Below is a small trained network, with its code and all its weights. Each question gives an input and a class and asks what happens when units are switched off, that is, made to give their printed mean instead of their output.

import numpy as np


def w(rows, s, z=0):
    codes = np.array(rows[::2]) - 128.0
    scale = np.full(codes.shape[1], s)
    scale[-1] = z or s
    return codes * scale


def f(y):
    return np.maximum(y, 0)


def log_softmax(a):
    a = a - a.max(-1, keepdims=True)
    return a - np.log(np.exp(a).sum(-1, keepdims=True))


def net(x, mask):
    res = np.array(x, float).reshape(1, 4) / 4 @ E
    y = f(res @ A[0][:, :-1].T + A[0][:, -1])
    res = res + np.where(mask, y, B[0][:, -1]) @ B[0][:, :-1]
    return log_softmax(res[-1] @ U[:, :-1].T + U[:, -1])


A, B = {}, {}
E = w([
[154,19,156,237,63,171],'x0',
[29,169,70,157,31,27],'x1',
[151,72,200,77,38,2],'x2',
[71,212,155,209,168,111],'x3',
],0.0094)
A[0] = w([
[155,159,138,105,181,140,255],'neuron 0',
[104,234,107,103,161,116,216],'neuron 1',
[169,160,130,180,76,86,110],'neuron 2',
[133,126,70,140,170,189,224],'neuron 3',
[81,91,128,151,102,167,165],'neuron 4',
[176,95,133,114,127,79,185],'neuron 5',
[127,110,88,68,162,114,224],'neuron 6',
[118,102,132,121,81,94,225],'neuron 7',
[158,114,179,184,110,144,251],'neuron 8',
[108,95,109,141,105,85,189],'neuron 9',
[98,99,144,164,110,70,179],'neuron 10',
[117,83,112,103,78,44,177],'neuron 11',
[161,123,143,155,169,246,220],'neuron 12',
[113,211,64,157,145,140,163],'neuron 13',
],0.013,0.0033)
B[0] = w([
[95,161,118,148,78,193,199],'neuron 0',
[36,246,149,109,69,133,222],'neuron 1',
[108,112,128,119,161,120,171],'neuron 2',
[146,177,69,179,169,116,219],'neuron 3',
[179,124,127,137,172,95,172],'neuron 4',
[137,81,125,83,68,127,178],'neuron 5',
[98,147,98,135,101,142,180],'neuron 6',
[138,50,108,72,142,80,186],'neuron 7',
[179,86,189,160,116,97,194],'neuron 8',
[101,79,97,127,140,78,174],'neuron 9',
[102,91,162,106,172,80,186],'neuron 10',
[125,78,70,58,54,25,211],'neuron 11',
[162,136,90,209,124,196,253],'neuron 12',
[105,165,136,157,163,128,213],'neuron 13',
],0.011,0.016)
U = w([
[234,152,38,166,131,208,180],'0',
[144,105,151,184,208,56,5],'1',
[151,78,248,121,61,214,93],'2',
[125,110,45,34,66,19,164],'3',
[21,253,96,123,112,151,231],'4',
],0.011,0.0014)

Each question gives the input, the list of numbers given to net, and the class t.
The units are the neurons (one row each of A and B). Each row of codes is followed by its name. A weight is (code - 128) times the scale printed after its matrix; where a second scale follows, it is the last column's (A, B and U).
mask holds one flag per neuron, in row order. A switched-off neuron (its flag False) gives its mean, the last column of its row in B, instead of its output. The means were averaged over made-up inputs and are rounded, as every weight is.
A unit's drop is (log p(t) with every unit on - log p(t) with that unit switched off) / (log p(t) with every unit on - log p(t) with every unit switched off).
The circuit of an input: a set's keep is (log p(t) with only the set's units on - log p(t) with every unit switched off) / (log p(t) with every unit on - log p(t) with every unit switched off). Starting from the 12 units with the biggest drops (on a tie, the unit counted first), units are removed one at a time, each time the one whose removal leaves the highest keep (on an exact tie, the one counted first), for as long as the keep stays at least 0.8.
circuit, biggest first: the units of the circuit, biggest drop first
k most important neurons: the k neurons with the biggest drops, biggest first
drop when u is switched off: that unit's drop, to one decimal
input [1,-8,3,8], class 0: circuit, biggest first : (neuron 12)
input [0,-6,3,-6], class 2: circuit, biggest first : (neuron 3; neuron 11)
input [-6,7,4,7], class 3: 2 most important neurons : (neuron 11; neuron 12)
input [0,4,1,5], class 3: 3 most important neurons : (neuron 12; neuron 0; neuron 3)
input [-1,-5,1,5], class 0: circuit, biggest first : (neuron 1; neuron 10)
input [8,5,-2,0], class 1: 2 most important neurons : (neuron 1; neuron 4)
input [-2,-5,4,2], class 2: drop when neuron 3 is switched off : 0.2
input [-3,-2,-3,-8], class 0: drop when neuron 1 is switched off : 0.3
input [2,-4,-6,6], class 0: drop when neuron 12 is switched off : 0.8
input [-1,-2,0,-6], class 0: 2 most important neurons : (neuron 11; neuron 1)
input [2,-3,-4,8], class 0: drop when neuron 12 is switched off : 1.3
